Below are the code and all the weights of a small trained network. Each question names an input and a class and asks about switching units off, where a switched-off unit gives its printed mean instead of its output.

import numpy as np


def w(rows, s, z=0):
    codes = np.array(rows[::2]) - 128.0
    scale = np.full(codes.shape[1], s)
    scale[-1] = z or s
    return codes * scale


def f(y):
    return y / 2 * (1 + np.tanh(0.7978845608 * (y + 0.044715 * y**3)))


def log_softmax(a):
    a = a - a.max(-1, keepdims=True)
    return a - np.log(np.exp(a).sum(-1, keepdims=True))


def net(x, mask):
    res = np.array(x, float).reshape(1, 5) / 4 @ E
    y = f(res @ A[0][:, :-1].T + A[0][:, -1])
    res = res + np.where(mask, y, B[0][:, -1]) @ B[0][:, :-1]
    return log_softmax(res[-1] @ U[:, :-1].T + U[:, -1])


A, B = {}, {}
E = w([
[115,113,137,125,135,125,105,107,153,107,115,166],'x0',
[102,173,192,178,75,229,146,72,122,136,55,159],'x1',
[147,146,151,148,91,116,138,170,143,123,139,94],'x2',
[190,170,67,236,111,108,132,75,31,104,162,169],'x3',
[37,143,141,182,193,58,250,101,124,102,84,39],'x4',
],0.013)
A[0] = w([
[74,197,147,126,66,192,100,131,181,142,33,66,172],'n0',
[141,81,201,115,174,231,100,180,168,255,86,147,252],'n1',
[197,44,75,186,205,14,163,151,80,74,181,109,201],'n2',
[146,29,144,2,168,56,110,171,132,122,179,85,192],'n3',
[110,246,180,244,137,218,118,104,117,169,86,161,182],'n4',
[232,165,109,170,121,157,100,166,131,170,229,208,202],'n5',
],0.0065,0.0034)
B[0] = w([
[111,105,96,124,153,184,188,83,124,145,135,125,199],'n0',
[109,59,70,167,64,205,80,129,182,115,172,2,215],'n1',
[84,162,176,188,137,125,125,212,128,63,195,151,248],'n2',
[184,183,184,34,125,99,68,78,234,100,104,143,249],'n3',
[168,102,99,174,72,102,165,100,20,213,104,131,235],'n4',
[177,96,135,88,207,183,43,138,86,110,144,217,234],'n5',
],0.011,0.013)
U = w([
[192,162,104,82,86,94,72,98,200,164,184,124,249],'0',
[78,67,53,163,1,191,107,151,143,152,131,99,68],'1',
[45,148,203,78,225,96,158,162,189,67,43,50,248],'2',
[53,89,136,145,154,186,249,59,160,137,29,57,97],'3',
[136,119,105,130,197,91,73,169,93,101,136,216,64],'4',
[194,134,111,118,93,168,134,54,62,167,94,202,97],'5',
[64,166,141,199,167,46,152,117,108,77,193,175,44],'6',
[112,167,122,215,65,7,160,91,58,171,32,154,127],'7',
],0.0079,0.0013)

Each question gives the input, the list of numbers given to net, and the class t.
The units are the neurons (one row each of A and B). Each row of codes is followed by its name. A weight is (code - 128) times the scale printed after its matrix; where a second scale follows, it is the last column's (A, B and U).
mask holds one flag per neuron, in row order. A switched-off neuron (its flag False) gives its mean, the last column of its row in B, instead of its output. The means were averaged over made-up inputs and are rounded, as every weight is.
A unit's drop is (log p(t) with every unit on - log p(t) with that unit switched off) / (log p(t) with every unit on - log p(t) with every unit switched off).
The circuit of an input: a set's keep is (log p(t) with only the set's units on - log p(t) with every unit switched off) / (log p(t) with every unit on - log p(t) with every unit switched off). Starting from all 6 units, units are removed one at a time, each time the one whose removal leaves the highest keep (on an exact tie, the one counted first), for as long as the keep stays at least 0.8.
units of the circuit, in order: the units of the circuit, biggest drop first
top k neurons: the k neurons with the biggest drops, biggest first
drop when u is switched off: that unit's drop, to one decimal
input [-4,8,0,2,6], class 7: units of the circuit, in order -> n4
input [4,1,3,6,3], class 7: units of the circuit, in order -> n4, n5
input [-3,-4,2,7,1], class 6: top 2 neurons -> n2, n3
input [2,2,3,-5,1], class 3: top 2 neurons -> n0, n2
input [-2,6,-2,7,1], class 7: top 2 neurons -> n4, n3
input [8,-8,-6,0,1], class 2: units of the circuit, in order -> n3, n2, n4
input [-1,0,1,7,-8], class 4: top 2 neurons -> n5, n0
input [3,1,7,2,-5], class 5: units of the circuit, in order -> n2, n5
input [2,-1,4,-8,0], class 0: top 3 neurons -> n3, n1, n2
input [6,1,-6,-8,-4], class 1: top 2 neurons -> n1, n5
input [4,-4,-8,-7,0], class 0: top 3 neurons -> n3, n2, n1
input [8,-8,-8,0,-1], class 0: top 2 neurons -> n3, n5
input [-8,-1,-2,1,2], class 6: top 2 neurons -> n3, n4
input [-7,2,-7,0,-7], class 1: units of the circuit, in order -> n1
input [7,4,-8,2,8], class 7: top 2 neurons -> n4, n1
input [3,1,2,5,7], class 7: top 3 neurons -> n4, n5, n1
input [3,2,-4,-4,7], class 3: drop when n2 is switched off -> 0.1
input [1,3,3,0,-3], class 1: drop when n3 is switched off -> 0.8
input [2,-4,7,8,-3], class 4: drop when n5 is switched off -> 1.0
input [3,2,5,4,7], class 7: units of the circuit, in order -> n4
